Below are the code and all the weights of a small trained network. Each question names an input and a target symbol and asks about switching units off, where a switched-off unit gives its printed mean instead of its output.

import numpy as np


def w(rows, s, z=0):
    codes = np.array(rows[::2]) - 128.0
    scale = np.full(codes.shape[1], s)
    scale[-1] = z or s
    return codes * scale


def f(y):
    return np.maximum(y, 0)


def softmax(a):
    e = np.exp(a - a.max(-1, keepdims=True))
    return e / e.sum(-1, keepdims=True)


def log_softmax(a):
    a = a - a.max(-1, keepdims=True)
    return a - np.log(np.exp(a).sum(-1, keepdims=True))


def net(x, mask):
    ids = ['ΞΠΦΨαγδεζηθλσ'.index(c) for c in x.split()]
    T = len(ids)
    res = E[ids] + P[:T]
    u = 0
    for l in range(2):
        r = res
        for j in range(2):
            rows = slice(2 * j, 2 * j + 2)
            q, k, v = (r @ M[l][rows].T for M in (Q, K, V))
            z = softmax(np.where(np.tri(T) > 0, q @ k.T / 2**0.5, -1e9)) @ v
            o = O[l][rows]
            res = res + np.where(mask[u + j], z, o[:, -1]) @ o[:, :-1]
        u += 2
        y = f(res @ A[l][:, :-1].T + A[l][:, -1])
        res = res + np.where(mask[u : u + 4], y, B[l][:, -1]) @ B[l][:, :-1]
        u += 4
    return log_softmax(res[-1] @ U[:, :-1].T + U[:, -1])


Q, K, V, O, A, B = {}, {}, {}, {}, {}, {}
E = w([
[103,101,58,73,87,184,134,75,66,93],'Ξ',
[110,125,119,151,152,150,77,215,168,70],'Π',
[164,133,193,144,155,132,152,28,120,133],'Φ',
[184,164,62,115,122,148,113,190,170,127],'Ψ',
[107,146,123,118,223,88,141,122,219,211],'α',
[123,64,68,69,127,214,171,170,155,137],'γ',
[137,87,128,169,120,158,88,215,174,124],'δ',
[80,99,86,197,113,156,129,181,146,147],'ε',
[176,114,40,180,91,128,132,147,161,174],'ζ',
[122,55,155,51,136,68,130,15,108,125],'η',
[159,185,163,119,131,141,159,190,3,179],'θ',
[73,108,147,94,78,186,61,130,148,141],'λ',
[154,66,149,137,183,56,119,208,85,134],'σ',
],0.019)
P = w([
[178,82,93,137,250,246,25,81,75,174],'0',
[133,98,88,126,189,108,98,115,108,134],'1',
[137,103,99,125,158,110,110,131,125,135],'2',
[135,107,111,120,135,114,120,140,134,131],'3',
[132,113,122,123,116,116,132,146,144,130],'4',
[130,119,131,120,99,125,139,157,144,137],'5',
[125,126,138,115,81,129,145,162,151,139],'6',
[125,134,146,113,66,126,152,169,154,139],'7',
[121,138,154,109,53,129,150,173,154,140],'8',
[121,148,159,99,37,129,161,180,161,147],'9',
],0.011)
Q[0] = w([
[63,122,248,142,144,104,101,147,165,89],'L0H0',
[33,220,83,161,147,158,164,77,160,45],'L0H0',
[129,183,152,143,222,94,127,164,150,254],'L0H1',
[193,192,213,170,174,20,124,78,140,123],'L0H1',
],0.0079)
K[0] = w([
[141,61,180,119,156,101,100,179,216,153],'L0H0',
[104,139,1,116,135,156,131,160,157,130],'L0H0',
[142,150,106,172,155,140,146,176,159,155],'L0H1',
[182,131,149,203,204,131,208,122,160,100],'L0H1',
],0.0094)
V[0] = w([
[199,43,66,93,69,133,66,135,67,189],'L0H0',
[131,106,218,82,129,161,122,112,29,34],'L0H0',
[149,149,227,161,134,45,40,2,84,99],'L0H1',
[163,113,155,247,200,141,198,159,121,148],'L0H1',
],0.0049)
O[0] = w([
[177,94,101,146,99,93,66,94,126,171,253],'L0H0',
[141,97,100,154,134,121,139,83,89,2,148],'L0H0',
[157,206,157,123,115,201,128,195,192,201,89],'L0H1',
[129,65,141,160,141,184,253,117,102,132,65],'L0H1',
],0.0083,0.0043)
A[0] = w([
[164,51,53,139,103,78,54,133,90,116,244],'L0N0',
[133,125,45,214,122,190,209,173,149,30,102],'L0N1',
[96,125,34,143,32,137,106,254,194,108,123],'L0N2',
[150,160,189,101,63,188,125,85,62,167,254],'L0N3',
],0.007,0.0042)
B[0] = w([
[79,232,135,107,153,191,196,190,197,98,247],'L0N0',
[130,171,97,183,146,156,3,123,169,62,143],'L0N1',
[194,109,41,158,140,133,76,59,209,16,208],'L0N2',
[128,200,80,120,71,62,179,90,197,50,187],'L0N3',
],0.0074,0.013)
Q[1] = w([
[104,142,31,122,140,163,78,25,244,84],'L1H0',
[204,142,92,184,105,95,211,196,189,41],'L1H0',
[143,107,217,83,184,74,208,141,2,145],'L1H1',
[206,165,74,142,115,133,166,189,147,50],'L1H1',
],0.0088)
K[1] = w([
[101,121,147,99,18,49,138,85,128,78],'L1H0',
[138,189,182,149,53,184,129,123,111,125],'L1H0',
[148,113,95,145,246,192,111,139,114,168],'L1H1',
[136,153,171,122,84,185,123,89,94,106],'L1H1',
],0.013)
V[1] = w([
[60,77,221,199,195,145,86,95,194,137],'L1H0',
[2,161,98,159,114,172,106,3,86,156],'L1H0',
[162,73,178,28,150,130,226,34,159,132],'L1H1',
[115,101,107,6,183,146,89,84,129,52],'L1H1',
],0.0075)
O[1] = w([
[56,141,101,90,42,94,5,101,199,116,75],'L1H0',
[158,2,75,133,50,47,180,136,156,56,171],'L1H0',
[84,169,23,191,123,134,112,147,61,244,121],'L1H1',
[196,93,169,82,88,34,76,170,95,224,254],'L1H1',
],0.0099,0.0094)
A[1] = w([
[103,138,134,112,146,151,116,72,170,64,2],'L1N0',
[111,134,93,106,168,71,112,46,139,139,160],'L1N1',
[122,125,165,133,169,88,175,108,114,153,111],'L1N2',
[160,78,134,131,174,78,100,9,146,120,119],'L1N3',
],0.012,0.0039)
B[1] = w([
[87,126,171,236,139,86,134,110,117,194,229],'L1N0',
[174,108,182,165,70,195,172,90,89,78,220],'L1N1',
[120,139,145,171,51,174,37,84,76,134,203],'L1N2',
[55,146,101,52,249,132,112,96,71,141,254],'L1N3',
],0.013,0.008)
U = w([
[44,122,80,147,53,166,100,162,116,31,162],'Ξ',
[107,167,149,162,151,78,97,166,66,183,49],'Π',
[162,136,96,151,84,92,73,149,133,220,2],'Φ',
[124,155,172,129,88,167,80,186,91,62,86],'Ψ',
[109,131,121,62,97,110,96,77,222,82,177],'α',
[96,170,162,125,67,108,234,146,232,220,207],'γ',
[205,74,215,213,3,145,116,84,213,181,77],'δ',
[76,77,116,171,100,69,185,100,138,133,68],'ε',
[105,126,153,153,145,161,180,148,123,41,140],'ζ',
[157,55,125,127,82,93,199,150,121,78,155],'η',
[153,50,122,141,136,194,73,38,38,90,100],'θ',
[32,135,80,83,139,98,205,187,96,214,209],'λ',
[100,233,151,65,121,182,154,191,152,172,173],'σ',
],0.0064,0.0054)

Each question gives the input, a string of symbols that net reads in full, and the target symbol t.
The units are the heads (2 rows each of Q, K, V and O) and the neurons (one row each of A and B). Each row of codes is followed by its name. A weight is (code - 128) times the scale printed after its matrix; where a second scale follows, it is the last column's (O, A, B and U).
mask holds one flag per unit, layer by layer, with each layer's heads first. A switched-off unit (its flag False) gives its mean, the last column of its rows in O or B, instead of its output. The means were averaged over made-up inputs and are rounded, as every weight is.
A unit's drop is (log p(t) with every unit on - log p(t) with that unit switched off) / (log p(t) with every unit on - log p(t) with every unit switched off).
The circuit of an input: a set's keep is (log p(t) with only the set's units on - log p(t) with every unit switched off) / (log p(t) with every unit on - log p(t) with every unit switched off). Starting from all 12 units, units are removed one at a time, each time the one whose removal leaves the highest keep (on an exact tie, the one counted first), for as long as the keep stays at least 0.8.
circuit, biggest first: the units of the circuit, biggest drop first
unit that matters most: the unit with the biggest drop
k most important neurons: the k neurons with the biggest drops, biggest first
top k neurons in layer l: the k neurons of layer l with the biggest drops, biggest first
heads that matter: for each layer, one digit per head in row order, 1 if its drop is at least 0.15 and else 0, layers parted by /
input Φ σ Ψ Ξ ζ η θ Ψ λ, target α: circuit, biggest first : (L1H1 L0N2 L0H1)
input α η Ψ Ξ γ Ξ Ψ Ξ Φ, target θ: 4 most important neurons : (L0N0 L1N2 L1N3 L0N3)
input α δ γ ε α, target δ: circuit, biggest first : (L0N2 L0H0 L1N3 L1N2)
input θ Φ Ψ ε α γ Φ δ, target Ξ: unit that matters most : L1H1
input Ξ η α ε, target Φ: heads that matter : 00 / 01
input λ λ λ Π, target α: heads that matter : 01 / 01
input θ σ ε γ, target ζ: circuit, biggest first : (L0N3 L1H0 L1H1 L0N2)
input Φ Ψ λ Φ ζ γ Φ, target γ: circuit, biggest first : (L0H1 L0N3)
input ζ Π λ Ψ ε α, target θ: heads that matter : 01 / 00
input Φ θ σ Φ Φ η Π Π, target Φ: top 2 neurons in layer 0 : (L0N0 L0N3)
input λ θ σ, target η: top 3 neurons in layer 0 : (L0N0 L0N2 L0N3)
input σ σ Φ σ σ, target σ: top 2 neurons in layer 0 : (L0N2 L0N3)
input Ψ Π η λ θ σ λ θ γ σ, target Ψ: 3 most important neurons : (L1N2 L0N2 L1N0)
input ε λ λ η α ζ Ψ Φ σ σ, target ε: unit that matters most : L0N2
input Ξ σ λ Φ δ α, target θ: heads that matter : 00 / 00
input ζ δ Π λ σ θ, target ζ: circuit, biggest first : (L1H1 L0H0)
input γ Ξ Π Φ σ Ψ θ ζ, target ζ: circuit, biggest first : (L1H0 L1H1)
input Ξ α Ψ η ζ η λ η ζ α, target δ: circuit, biggest first : (L1N1 L0N0)
input σ Ψ Ψ Π θ, target σ: circuit, biggest first : (L0N2 L1H0)
input Φ Π δ δ, target Ξ: most important neuron : (L0N3)
input γ γ η Ψ δ ε σ Π, target Φ: heads that matter : 00 / 01
input Ψ λ λ θ ε, target ζ: circuit, biggest first : (L0N3 L1H0 L1H1)
input ε η η λ Ξ Φ θ, target ε: 3 most important neurons : (L0N2 L1N0 L0N0)
input Ψ σ Ψ Π λ Φ α θ ζ, target ζ: circuit, biggest first : (L1H0 L0N3 L1H1)
input Ψ Ψ σ γ σ δ λ λ σ, target Ψ: heads that matter : 01 / 11
input Φ λ Ξ λ η θ, target λ: heads that matter : 01 / 01
